[[ 31  22 -15  -9 -28  16  15   6   0  27   6]
 [-39 -12   1  -2 -14   0 -22 -14   1 -19  23]
 [-21  -3  -3 -39 -12   2  22  -8 -18 -17  32]
 [ -6  12   3 -31  -3  -4  21 -36  -1   1 -19]
 [ 24  28  45  16  -4  -8   4  10   8  20  -2]
 [ 20   1 -38   6 -15  19 -19 -12  -4  -2 -19]
 [-10 -11 -17  31 -13  10 -40   5  13  -1   4]
 [-47 -11  -4  14  24   5   1   6  18 -15 -10]]
|
[[-47 -11  -4  14  24   5   1   6  18 -15 -10]
 [-39 -12   1  -2 -14   0 -22 -14   1 -19  23]
 [-21  -3  -3 -39 -12   2  22  -8 -18 -17  32]
 [-10 -11 -17  31 -13  10 -40   5  13  -1   4]
 [ -6  12   3 -31  -3  -4  21 -36  -1   1 -19]
 [ 20   1 -38   6 -15  19 -19 -12  -4  -2 -19]
 [ 24  28  45  16  -4  -8   4  10   8  20  -2]
 [ 31  22 -15  -9 -28  16  15   6   0  27   6]]

[[ 18  11   2  23   4  11  17  -9   3  28   9   4]
 [  8  40  25   4   6  23  29  -5  16 -15 -22   7]
 [ 24   3   0  26   1  -4  26  -4  -5  12  12  34]
 [ 20  -6  -5   6  23  11 -15  20  -6  16  16   0]
 [  1 -10 -13   0  -1  20  14  16  -2  -5  22 -15]
 [ 13  -7   7   5  19  -1   4 -12  -4  30  16  -5]]
|
[[  1 -10 -13   0  -1  20  14  16  -2  -5  22 -15]
 [  8  40  25   4   6  23  29  -5  16 -15 -22   7]
 [ 13  -7   7   5  19  -1   4 -12  -4  30  16  -5]
 [ 18  11   2  23   4  11  17  -9   3  28   9   4]
 [ 20  -6  -5   6  23  11 -15  20  -6  16  16   0]
 [ 24   3   0  26   1  -4  26  -4  -5  12  12  34]]

[[-13   9   7   0  11   0  -8  12]
 [-14  22  16  13  15  24 -34  20]
 [-30 -37 -33   3 -36   2 -14 -28]]
|
[[-30 -37 -33   3 -36   2 -14 -28]
 [-14  22  16  13  15  24 -34  20]
 [-13   9   7   0  11   0  -8  12]]

[[  8  27   8 -11  -9 -15  12  31 -28  12 -14 -18  27  12  30  31]
 [  9   7  35 -13  25   2   0 -26  11  32 -25 -23  14  18  -1  -6]
 [ -6  12 -28   0 -29  14  -5  18  30 -29   8  25  21   2 -24  13]]
|
[[ -6  12 -28   0 -29  14  -5  18  30 -29   8  25  21   2 -24  13]
 [  8  27   8 -11  -9 -15  12  31 -28  12 -14 -18  27  12  30  31]
 [  9   7  35 -13  25   2   0 -26  11  32 -25 -23  14  18  -1  -6]]

[[-12  -6  -7  -3 -28   8   6  -4  13   1 -22  -4   7   2  -5]
 [-16   8  18 -35   9   4   0   3   2  -6 -11   3  -7  -8  -5]
 [-24  -8 -12  12  -3 -11   9  -7  -6   9 -11  -6  -3  -6  13]
 [ 28   5   1  23 -16   1   4  -3   1   4 -11   3  -2  -8 -19]
 [ 14  -4 -21  19  -6  10   1   5   0  -2 -26  -3  -9  -3  34]]
|
[[-24  -8 -12  12  -3 -11   9  -7  -6   9 -11  -6  -3  -6  13]
 [-16   8  18 -35   9   4   0   3   2  -6 -11   3  -7  -8  -5]
 [-12  -6  -7  -3 -28   8   6  -4  13   1 -22  -4   7   2  -5]
 [ 14  -4 -21  19  -6  10   1   5   0  -2 -26  -3  -9  -3  34]
 [ 28   5   1  23 -16   1   4  -3   1   4 -11   3  -2  -8 -19]]

[[  7 -31  37  15  35 -25]
 [ 33 -26 -10  34  -4 -30]
 [-24  26 -14 -16  13  34]]
|
[[-24  26 -14 -16  13  34]
 [  7 -31  37  15  35 -25]
 [ 33 -26 -10  34  -4 -30]]

[[-10   3   1  19 -25  33  14   1  10 -11  -2]
 [ -5  11   5  12 -28  40   5   9   6 -23  -6]
 [-19  11   8  25 -18  31  17   8  13 -13  -7]]
|
[[-19  11   8  25 -18  31  17   8  13 -13  -7]
 [-10   3   1  19 -25  33  14   1  10 -11  -2]
 [ -5  11   5  12 -28  40   5   9   6 -23  -6]]

[[ -9 -14   2  18  12 -23 -19  34]
 [ 20  20 -29 -23 -33   4  21 -17]
 [-13 -11   7 -12  27 -13  32  14]
 [-23  -5  24 -18 -25  14   5  22]
 [-27  21  25  -5   5 -16 -26   4]
 [ -6  13   1 -15  33 -12 -15 -22]
 [ 21  19  26 -30 -30  -4  22  11]
 [-19 -33  29  -8   1   2   5 -26]]
|
[[-27  21  25  -5   5 -16 -26   4]
 [-23  -5  24 -18 -25  14   5  22]
 [-19 -33  29  -8   1   2   5 -26]
 [-13 -11   7 -12  27 -13  32  14]
 [ -9 -14   2  18  12 -23 -19  34]
 [ -6  13   1 -15  33 -12 -15 -22]
 [ 20  20 -29 -23 -33   4  21 -17]
 [ 21  19  26 -30 -30  -4  22  11]]

[[  0 -16   6 -12   7 -10 -18 -10   7 -12  24  12  10  26   2   1]
 [  2  -8  -7  -8 -14 -16 -19 -21 -15  15   8 -14   3  -5   5 -32]
 [ -8   0  13 -16 -13 -15   1  -1 -17  -6 -11  -1  21 -16 -20  -9]
 [-15  -5  13   6  -7 -13   5   4   9 -16   6  23   8  -1   0 -12]
 [ -1  10  11 -13  38  16  15  -6  -5  -4   9   3  -5  15  23  20]]
|
[[-15  -5  13   6  -7 -13   5   4   9 -16   6  23   8  -1   0 -12]
 [ -8   0  13 -16 -13 -15   1  -1 -17  -6 -11  -1  21 -16 -20  -9]
 [ -1  10  11 -13  38  16  15  -6  -5  -4   9   3  -5  15  23  20]
 [  0 -16   6 -12   7 -10 -18 -10   7 -12  24  12  10  26   2   1]
 [  2  -8  -7  -8 -14 -16 -19 -21 -15  15   8 -14   3  -5   5 -32]]
---
[[ -5  -4   4 -27 -43]
 [  1   0  -5 -12  11]
 [ -6  -4   4 -27 -43]]
|
[[ 1  0 -5]
 [-6 -4  4]]

[[ 10  11  -4   4]
 [-17 -20   9  -6]
 [ -9  -9   5  -1]
 [ -1  -1  -1  -1]
 [-35 -42  19  -9]]
|
[[-17 -20   9]
 [ -9  -9   5]]

[[ 19  -3 -13 -13  -7]
 [ -5 -15 -24  -5   2]
 [ -9  22 -22  -8   7]
 [-42   9 -34   3  18]
 [-21 -26 -18   4   5]]
|
[[ -5 -15 -24]
 [ -9  22 -22]]

[[ 35  17 -11 -11]
 [ 35  -1 -11  23]
 [-15  -4 -25  35]
 [ 32   7  13 -21]
 [ 28  -7 -21  27]]
|
[[ 35  -1 -11]
 [-15  -4 -25]]

[[  6  17   7 -14]
 [-36  15 -11   1]
 [-14  10  19  -8]]
|
[[-36  15 -11]
 [-14  10  19]]

[[-40   6   4   5]
 [  3  -8 -12 -11]
 [-19   0   0   0]
 [-18  10  10  10]
 [ -4   8   9  10]]
|
[[  3  -8 -12]
 [-19   0   0]]
---
[[ 10  -1  -9   0  -6]
 [  6  -3  16  10  23]
 [  7   1 -21  -3 -16]
 [ 11  -2   5   6   8]
 [  6  -3  29  17  39]
 [  4   0   1   4  10]
 [  8  -4  22  13  32]
 [  3  -3  13  10  18]
 [  6  -4  28  15  34]
 [  6   0 -21  -3 -21]]
|
[[  6   0 -21  -3 -21]
 [ 10  -1  -9   0  -6]
 [  6  -3  16  10  23]
 [  7   1 -21  -3 -16]
 [ 11  -2   5   6   8]
 [  6  -3  29  17  39]
 [  4   0   1   4  10]
 [  8  -4  22  13  32]
 [  3  -3  13  10  18]
 [  6  -4  28  15  34]]

[[ -3 -26   2 -11  -9  11  -9   5   9  18  44]
 [ 11  19   8  13   9 -10   0   5 -24   7  -6]]
|
[[ 11  19   8  13   9 -10   0   5 -24   7  -6]
 [ -3 -26   2 -11  -9  11  -9   5   9  18  44]]

[[29 33 11 14 33  5 13 20]
 [40 24 11 17 32  5 15 17]]
|
[[40 24 11 17 32  5 15 17]
 [29 33 11 14 33  5 13 20]]

[[ -3   8   0 -36  34  -1 -38  -6]
 [ -2  13   0 -24  23  -2 -40   5]]
|
[[ -2  13   0 -24  23  -2 -40   5]
 [ -3   8   0 -36  34  -1 -38  -6]]

[[-37 -38   7 -43  13  12 -35 -17 -11]
 [  0   0   0   0   0   0   0   0  -1]
 [ -1   0  -2   0  -2  -1   0   0   0]
 [-14 -12  21   3 -43 -43  27 -34  32]
 [-28 -30   8 -34  13  12 -28 -13  -8]
 [ -9  -8  13   2 -30 -30  18 -23  21]
 [-12 -10  25   5 -42 -42  30 -33  36]]
|
[[-12 -10  25   5 -42 -42  30 -33  36]
 [-37 -38   7 -43  13  12 -35 -17 -11]
 [  0   0   0   0   0   0   0   0  -1]
 [ -1   0  -2   0  -2  -1   0   0   0]
 [-14 -12  21   3 -43 -43  27 -34  32]
 [-28 -30   8 -34  13  12 -28 -13  -8]
 [ -9  -8  13   2 -30 -30  18 -23  21]]

[[  1 -37  -4  11 -25   0  10  37   8  -8 -20 -24  -3  24  48]
 [-38 -38  -5   2  29 -15  -8 -28 -23  16 -14  19  -1   5   4]
 [-16  20 -19  18  34  -8  12 -30  -4 -48  23  16  15  30  32]
 [-14   9  19  12  30 -25  14 -29  -5  11  -5  10   0 -18   8]]
|
[[-14   9  19  12  30 -25  14 -29  -5  11  -5  10   0 -18   8]
 [  1 -37  -4  11 -25   0  10  37   8  -8 -20 -24  -3  24  48]
 [-38 -38  -5   2  29 -15  -8 -28 -23  16 -14  19  -1   5   4]
 [-16  20 -19  18  34  -8  12 -30  -4 -48  23  16  15  30  32]]
